The same points and some others measured another way (B), then each row and its match in B:
B:
1: 32 -1 133 192 -371 -67 24 -158 125 -220 -320 -146 -51 -153 -197 -7 -240
 2 43 -141 -99 -207 16 -9 56 130 -125 -86 71 179 134 -23 143
2: -190 -119 -121 -191 111 175 359 244 -49 271 408 254 249 195 293 -10 227
 9 -266 516 216 204 73 170 185 -256 404 285 -242 193 44 79 -173
3: 162 171 156 -323 130 -162 -1 -200 97 -72 260 47 -87 -125 -176 105 -34 40
 8 -329 -81 -87 3 -108 -158 -19 -219 48 1 -27 163 153 -125
4: 9 22 119 27 1 -76 16 92 -58 72 24 38 15 -41 32 -47 138 56 -64 -16 -42 25
 -20 -86 18 -169 -98 115 22 91 -67 56 -64
5: 164 -13 29 -205 36 -190 158 -190 204 -337 89 -98 -120 35 -429 171 -180
 246 -37 -459 -264 -120 132 -87 -120 42 -346 -14 218 46 154 68 -237
6: 217 124 230 -141 95 -180 -54 -228 132 -249 111 -97 -219 -90 -361 45 -124
 38 143 -425 -131 -42 -44 15 -182 40 -315 -25 57 -20 39 55 -163
7: -44 -148 -106 -15 21 61 402 301 150 27 50 153 270 208 -46 0 -29 250 -215
 151 -20 37 152 19 29 -185 136 145 105 205 -108 -16 -193
8: 130 -6 251 -57 -8 -60 -93 -171 -133 -125 99 -110 -297 -133 27 -58 120
 -139 138 -114 125 63 -135 18 -32 -39 -206 148 -101 25 22 17 -29
9: -180 30 162 254 -281 -45 -80 7 -103 112 -132 -21 171 -43 122 -108 55
 -138 -72 285 -39 34 -44 70 282 -46 176 -70 -116 232 111 28 121
10: 48 201 330 17 -121 -175 -164 -17 -60 59 -109 106 200 -290 71 -40 -32 -95
 -21 -108 -91 -217 -75 -243 -56 -80 -111 -144 18 8 116 186 141
11: 108 -11 302 291 -233 -109 -79 -24 11 -223 -383 -151 -98 -122 -165 -114
 -130 -28 129 -167 -81 -51 -80 -44 -62 15 -213 -71 115 122 -113 -89 76
12: 292 239 435 22 -67 -244 -210 -119 103 -121 -320 -30 -120 -303 -242 -72
 -169 -48 193 -489 -125 -168 -106 -293 -315 69 -361 -19 168 -17 -19 11
 100
13: -128 -16 82 255 -392 -14 53 -9 37 33 -313 -55 112 -23 24 -66 -76 -36 -81
 183 -42 -19 37 1 207 46 135 6 -15 308 105 -83 172
14: -128 -12 -3 -93 94 40 194 232 -52 236 322 231 342 106 216 -37 171 49
 -214 330 79 86 35 55 147 -269 249 87 -114 139 -21 125 -136
15: 125 62 221 131 -185 -179 -216 -287 -12 -168 -116 -256 -314 -155 -228 -77
 -16 -82 190 -289 -100 -56 -97 5 101 130 -291 51 47 99 128 -4 26
16: 199 142 343 -290 233 -95 -75 -172 -14 -153 249 44 -224 -234 -150 20 -20
 -186 145 -252 35 -38 -138 44 -264 -39 -202 56 -156 -167 136 206 -148
17: -186 -328 -142 308 -321 282 493 321 88 -20 -244 21 154 256 144 -98 -47
 120 -174 523 219 180 109 241 173 -135 351 190 -63 414 -253 -269 25
18: 120 -3 192 120 -111 -43 50 80 56 -49 -275 -25 -108 -89 -89 -99 -32 27 55
 -123 7 -4 -33 -108 -125 -39 -140 172 90 126 -126 -87 31
19: -18 -31 166 -229 113 18 230 143 -40 -6 145 227 204 -10 128 58 18 -34
 -174 153 59 40 36 -60 -146 -197 108 49 -103 26 79 132 -114
20: -3 -144 -178 -109 -37 -10 214 -47 45 -49 285 -52 -36 84 -77 37 84 173
 -106 -28 -9 -82 96 60 249 -45 -72 212 58 151 163 99 -180
21: 134 258 413 7 -80 -283 -209 -56 11 -17 -205 71 184 -233 -79 -19 -106 -25
 16 -299 -206 -156 -53 -338 -182 -39 -219 -203 141 19 53 102 99
22: 333 175 445 -281 101 -261 -266 -276 -100 -167 180 -6 -106 -336 -33 -30
 -13 -167 202 -458 33 -223 -162 -274 -188 37 -385 -27 59 -157 224 221 -2
23: 79 59 125 -228 134 -110 255 154 192 -50 -64 212 195 -1 -219 104 -153 151
 -178 -177 -206 -71 137 -209 -277 -95 -52 65 140 25 104 117 -175
24: -148 -17 194 -144 195 128 211 326 -168 254 272 334 313 93 395 -61 226
 -142 -205 530 233 296 -45 92 -56 -363 382 115 -304 90 -123 72 -114
25: -128 -7 47 193 -336 -39 -61 -65 -110 99 25 -51 181 -73 203 -90 84 -47
 -66 208 46 -109 -29 13 384 -42 86 -57 -55 241 129 61 153
26: 231 196 306 -400 189 -248 -168 -373 12 -157 321 -32 -215 -187 -225 80
 -24 -137 129 -421 -87 -71 -73 -92 -144 95 -283 44 -40 -111 363 216 -155
27: -69 -259 -63 315 -402 92 302 147 94 -120 -311 -85 163 162 23 -98 -125
 149 -94 221 75 -9 104 50 225 -2 130 69 133 384 -96 -213 75
28: 143 -12 132 -124 126 -92 266 172 183 -199 -170 108 -4 -29 -306 103 -150
 227 -111 -308 -217 -71 108 -187 -378 -143 -253 75 197 -13 -90 53 -200
29: 13 1 329 304 -285 -18 8 84 19 -167 -497 -28 25 -193 -70 -96 -192 -104 46
 15 -48 -91 -68 -26 -130 -24 -51 -113 6 112 -82 -44 162
30: 117 112 189 -165 -22 -191 -165 -118 -154 112 260 54 116 -181 202 -49 175
 -33 -4 -139 54 -165 -72 -271 126 -88 -172 46 50 32 173 192 39
31: 146 41 41 -395 183 -38 210 -5 103 22 273 166 -18 -56 -47 81 26 79 -83
 -164 51 -64 58 -138 -169 -81 -86 270 3 0 148 140 -163
32: 141 -103 63 203 -168 -67 167 88 196 -206 -342 -114 -74 38 -313 -71 -173
 207 40 -242 -124 -72 65 -67 -61 28 -205 120 271 191 -136 -138 -62
33: 76 32 63 72 -205 -103 -81 -133 -49 34 24 -117 -113 -81 76 -59 132 84 35
 -137 53 -46 -40 -136 149 -44 -211 122 70 197 -54 -55 88
34: -31 112 80 -289 235 -7 -61 -39 -209 286 698 155 43 -45 321 -44 382 -116
 -48 204 229 118 -124 104 178 -261 90 175 -294 6 53 228 -142
35: 272 -8 217 -161 64 -150 76 -83 95 -261 -12 -38 -122 -46 -219 22 -107 105
 80 -395 -44 -58 7 -178 -240 -2 -322 80 189 18 -12 -11 -132
36: -26 111 357 12 -42 -40 -185 -81 -217 124 72 26 -59 -138 242 -123 185
 -310 67 202 165 181 -180 48 43 -93 90 66 -274 83 46 32 82
37: -52 112 306 91 -185 -48 40 153 -5 68 -302 188 317 -169 128 -35 -110 -90
 -123 137 -41 -81 -10 -182 -128 -117 113 -126 -34 116 18 55 168
38: -115 -25 150 82 -102 41 -3 -4 -148 103 94 -5 -8 22 200 -101 173 -168 -23
 318 150 201 -84 158 185 -108 176 106 -229 191 9 -22 14
39: 338 240 286 -540 207 -309 -226 -539 10 -204 474 -84 -322 -235 -218 134 7
 -79 179 -622 -48 -132 -81 -189 -168 125 -455 58 4 -139 384 222 -144
40: -86 -190 -4 266 -374 51 307 130 161 -134 -434 -49 158 141 -103 -41 -212
 113 -130 171 -56 10 141 17 108 48 149 49 125 357 12 -189 62
41: -80 70 107 240 -344 -147 -170 -68 -115 145 -96 -80 154 -85 167 -105 124
 12 -54 61 -54 -83 -31 -148 332 -50 -43 -51 58 259 53 8 182
42: -55 -174 -47 219 -195 152 331 166 140 -127 -192 -39 -43 99 -95 -37 -97
 141 -61 158 63 66 57 197 6 -105 63 114 -17 246 -237 -160 -36
43: -180 18 -20 -71 -181 66 24 17 -213 376 323 152 245 -72 531 -74 307 -121
 -178 445 275 -5 -38 -34 376 -172 278 170 -245 223 165 124 153
44: -125 -17 170 94 5 42 61 204 -160 160 142 128 219 81 280 -108 197 -62
 -104 373 136 221 -69 102 101 -285 206 6 -172 166 -197 -8 -43
45: 3 6 127 -59 -157 -106 -114 -242 -114 -21 254 -74 66 -86 97 -56 57 -148
 32 43 68 -112 -59 32 326 65 13 -16 -74 120 345 153 24
46: 301 326 413 -617 288 -303 -184 -420 12 -200 348 85 -224 -370 -212 214
 -66 -137 85 -608 -138 -191 -74 -280 -423 29 -438 -42 -60 -270 400 342
 -121
47: -122 -96 111 226 -115 61 236 386 20 73 -232 174 372 53 78 -111 -47 46
 -177 314 -24 6 44 11 32 -206 224 -9 27 181 -128 12 -18
48: -121 87 336 275 -138 -7 -176 185 -245 260 -84 104 226 -127 354 -235 203
 -243 -3 383 138 110 -181 22 155 -218 199 -34 -195 140 -134 37 152
49: -108 -216 -186 -169 134 170 496 243 104 34 280 157 105 267 -7 45 70 156
 -234 304 92 174 147 214 65 -193 248 301 -95 181 -5 16 -298
50: -43 -261 -289 -243 42 154 520 63 153 -85 399 59 54 273 -36 97 10 228
 -199 178 138 59 183 202 159 -92 153 277 -29 217 86 2 -274
51: -141 -183 65 472 -505 45 34 72 -111 -22 -323 -149 140 26 203 -182 20 -18
 -33 318 97 -10 -25 58 378 -36 113 -34 24 364 -85 -156 213
52: -120 -141 -114 -119 -18 80 359 187 23 95 195 164 256 170 152 42 83 144
 -265 282 71 66 135 13 127 -190 205 160 -34 215 38 34 -126
53: 254 193 274 -461 303 -195 -37 -136 11 -70 411 155 5 -181 -68 90 18 2 27
 -374 -13 -121 -51 -206 -277 -114 -271 17 11 -156 132 252 -178
54: 104 -22 138 -205 56 -52 209 -93 148 -315 11 12 -124 -81 -307 145 -203 45
 -35 -239 -130 -100 61 21 -245 -3 -182 4 8 -30 160 118 -169
55: 163 194 380 -41 17 -201 -177 -1 -53 71 -130 76 16 -211 9 -87 46 -83 60
 -220 -54 -37 -98 -289 -182 -70 -190 59 68 9 2 64 52
56: -75 56 217 -65 118 42 39 125 -116 163 228 169 124 -6 193 -83 159 -171
 -54 306 145 189 -96 142 9 -214 217 76 -261 65 -40 88 -84
57: 114 146 200 -434 199 -150 7 -147 -28 -37 433 169 110 -166 13 121 19 -42
 -68 -184 -20 -151 -12 -139 -116 -101 -126 -35 -69 -108 284 311 -137
58: 81 53 105 190 -183 -107 -105 2 -44 78 -53 -79 -22 -87 70 -125 130 110 48
 -118 27 -54 -67 -137 121 -114 -203 73 113 183 -201 -58 86
59: -40 -90 22 -107 -36 6 230 20 67 -94 95 64 119 33 -76 46 -78 18 -125 86
 -33 -57 82 67 67 -31 86 56 -30 109 217 115 -122
60: 110 223 395 162 -362 -252 -357 -351 -16 -94 -252 -166 -18 -286 -77 -94
 -150 -201 184 -242 -89 -187 -126 -153 98 200 -176 -199 37 138 236 18
 267
61: 149 104 354 41 -72 -131 -197 -243 -44 -211 -66 -154 -296 -230 -164 -50
 -46 -170 204 -250 -22 -32 -155 39 -101 45 -268 -30 -75 -10 49 41 21
62: 220 192 328 -50 -78 -156 -283 -341 -44 -92 74 -147 -324 -287 -67 -72 26
 -168 258 -324 83 -75 -188 -44 -56 73 -307 48 -76 4 57 38 93
63: -212 -88 151 146 -63 123 261 403 -102 164 -122 244 374 118 309 -66 96
 -19 -254 523 95 229 24 36 -18 -333 342 4 -150 215 -227 -52 1
64: -236 -102 86 680 -495 104 32 289 -81 202 -493 -85 183 123 251 -275 106 8
 -58 507 104 228 -51 124 325 -161 270 24 -39 475 -416 -326 246
65: -284 -248 -24 482 -423 217 261 299 -58 84 -256 3 313 177 277 -192 15 -24
 -148 663 188 142 18 267 373 -147 433 1 -126 419 -194 -186 134
66: 193 238 259 -203 -54 -307 -325 -504 -27 -156 197 -182 -293 -293 -216 71
 0 -90 160 -509 -157 -199 -94 -144 24 140 -431 -48 14 -43 350 196 8
67: -45 71 231 -17 -113 -55 42 85 -40 116 -92 158 265 -67 164 -40 -2 -91
 -120 164 18 8 -1 -144 -8 -90 148 -4 -53 148 100 46 85
68: 182 151 435 202 -347 -284 -169 -150 109 -272 -659 -117 -3 -273 -281 -13
 -323 -14 91 -447 -290 -234 -9 -374 -234 154 -347 -209 273 102 100 -50
 220
69: 168 188 402 139 -244 -273 -357 -286 -89 -116 -181 -175 -100 -247 -40 -87
 -25 -99 182 -330 -80 -111 -145 -222 10 67 -334 -156 97 92 39 -12 183
70: -197 -25 50 318 -415 -32 -40 -2 -112 112 -166 -74 171 -25 195 -89 87 -17
 -115 269 -18 -20 -1 -4 369 -65 109 -61 -39 315 44 -33 191
71: 107 69 299 262 -266 -148 -224 -149 -57 -108 -253 -187 -143 -175 -60 -142
 -19 -86 173 -173 -23 -56 -131 -66 64 44 -227 -39 60 140 -51 -67 143
72: 62 -13 71 -319 295 7 220 69 46 -48 430 167 55 34 -74 56 36 31 -76 0 41
 32 15 116 -109 -177 15 113 -103 -51 64 195 -301

284 132 -287 -330 -407 -480 428 -178 -8 -453 -227 -112 213 110 257 376
 195 -277 113 -296 -420 88 179 397 60 => 62
379 86 67 -119 -186 -289 -111 -154 323 -202 187 107 -140 317 -50 445 115
 284 266 -210 -174 -388 131 -22 -122 => 35
519 85 -43 -89 152 128 -375 -237 405 -223 -199 35 77 222 -159 325 -530
 153 163 129 134 -351 3 -200 -158 => 44
521 -35 -9 -215 -159 -229 -75 -340 305 -15 -151 34 -96 333 -244 180 -186
 225 237 -3 -101 -508 -145 -157 -219 => 12
506 357 -63 -274 -320 -270 169 -299 -48 -489 -108 -65 590 167 339 311
 -111 -209 -22 -100 -198 167 224 104 -81 => 21
-522 170 -27 230 223 579 -63 481 -226 209 20 -59 349 -601 148 -446 -303
 -74 -244 49 169 344 89 -69 -202 => 20
236 17 60 131 323 518 -432 90 161 -7 -192 -23 324 -218 -156 8 -699 57
 -167 469 190 -47 -55 -286 -213 => 24
-627 -204 -39 406 662 762 -443 676 -15 451 -9 24 -11 -610 -182 -523 -608
 73 -210 162 469 103 -97 -148 -228 => 53
8 23 -189 -9 -68 -186 70 -19 284 110 -240 -66 -275 129 -101 -107 -4 237
 284 -292 0 -286 -130 -21 -165 => 14
-200 -11 -72 57 94 275 -76 309 -62 -242 -8 5 404 -304 216 103 -165 -209
 -142 73 -109 303 246 313 61 => 49
164 -73 -8 -86 290 488 -473 -74 246 -111 -216 13 258 -106 -210 92 -733
 -26 -86 482 98 -184 -39 -217 -165 => 47
252 131 -154 -201 2 74 -36 -111 96 -297 -230 -89 307 -80 42 229 -395
 -216 2 127 -58 27 97 57 -46 => 34
489 326 -95 -331 -199 75 284 -154 -325 -262 -42 -28 630 -239 160 241
 -355 -438 -93 2 -97 161 221 140 -72 => 43
506 -88 -163 -248 -206 -276 -61 -310 443 -464 -338 -59 -25 310 -89 589
 -61 45 161 142 -414 -321 13 83 -4 => 27
91 273 -129 -126 -205 -187 229 -24 -9 -136 -103 -145 170 -90 157 41 -11
 -83 45 -173 -125 92 83 31 -125 => 57
-159 -86 -62 53 -64 -222 57 242 2 -152 2 -46 177 -51 212 16 113 -57 -56
 -138 -165 223 106 303 -5 => 60
499 97 -180 -247 -152 -203 6 -307 389 -257 -198 22 -142 305 -126 440
 -122 110 396 -205 -115 -443 54 82 -30 => 54
-103 -80 150 70 106 236 -239 307 -30 -165 257 86 372 -241 101 169 -169
 -83 -141 198 -93 183 243 225 25 => 55
394 63 -159 -214 -270 -236 191 -146 43 -475 -195 -14 397 138 232 408 6
 -213 79 -103 -319 86 210 413 104 => 13
-125 124 136 213 169 353 -214 326 38 226 249 70 17 -287 -81 -106 -187
 237 4 -23 163 -86 77 -178 -224 => 8
200 -20 -17 52 -6 -125 -117 55 267 -80 16 57 -96 146 -44 215 -12 226 188
 -172 -34 -224 52 68 -85 => 39
20 -88 -193 -28 194 250 -169 119 95 -242 -198 50 257 -94 67 159 -368
 -165 -11 8 28 47 134 248 19 => 56
68 1 -172 110 17 142 20 137 103 -77 -281 -22 133 -82 64 26 -114 52 24
 -80 -71 0 21 123 -74 => 36
-853 -85 24 337 389 433 -229 735 -116 254 215 -39 101 -607 105 -447 -183
 -26 -220 23 205 382 101 94 -100 => 72
-117 162 47 -14 -165 -169 76 180 -42 -183 215 -35 238 -107 257 100 155
 -34 -28 -156 -179 212 232 174 -47 => 71
-302 74 145 37 40 30 -106 363 -69 -149 261 -137 358 -401 177 29 -115
 -186 -203 257 -107 414 212 141 6 => 25
328 -32 -248 -205 -290 -234 216 -218 257 -187 -328 -6 -121 223 -65 286
 113 83 283 -211 -344 -348 -15 188 -36 => 18
-235 -88 2 185 312 378 -293 311 132 291 104 132 -131 -173 -173 -210 -299
 232 109 -120 277 -220 -14 -62 -186 => 59
16 -51 -258 -53 69 179 -16 60 180 -41 -244 23 -110 -80 -104 112 -184 25
 146 -142 -52 -233 14 91 -82 => 30
-527 17 258 313 241 104 -325 558 -22 116 406 -45 223 -333 168 -276 -102
 109 -208 101 168 375 133 -12 -131 => 6
50 158 52 -72 -139 -200 38 41 94 -38 106 -100 52 -64 21 55 -14 59 76 -31
 -98 -14 56 -32 -125 => 58
-426 -144 98 263 415 452 -392 446 126 446 125 17 -160 -375 -274 -393
 -411 240 -34 161 310 -128 -127 -235 -252 => 16
10 200 -32 -59 117 361 -61 148 -229 -218 -135 -158 716 -474 198 -42 -562
 -404 -370 389 19 458 141 -16 -105 => 42
-464 52 77 324 245 353 -167 514 -105 229 149 10 243 -375 142 -418 -187
 88 -124 -68 239 279 83 40 -149 => 9
-107 -13 -204 52 102 172 56 290 -23 -96 -83 18 119 -250 95 87 -124 -136
 39 -190 -5 106 160 321 36 => 33
-210 129 -112 262 190 386 -11 328 -175 158 -255 -85 413 -361 181 -462
 -350 -36 -229 -16 215 321 -38 -67 -237 => 64
-279 34 120 264 302 371 -316 366 85 333 135 7 -9 -300 -126 -333 -339 245
 -38 71 295 -41 -54 -248 -265 => 61
39 -262 115 176 333 384 -477 264 222 -19 -45 26 182 -200 -190 92 -491 71
 -129 489 52 -39 -20 -9 -54 => 67
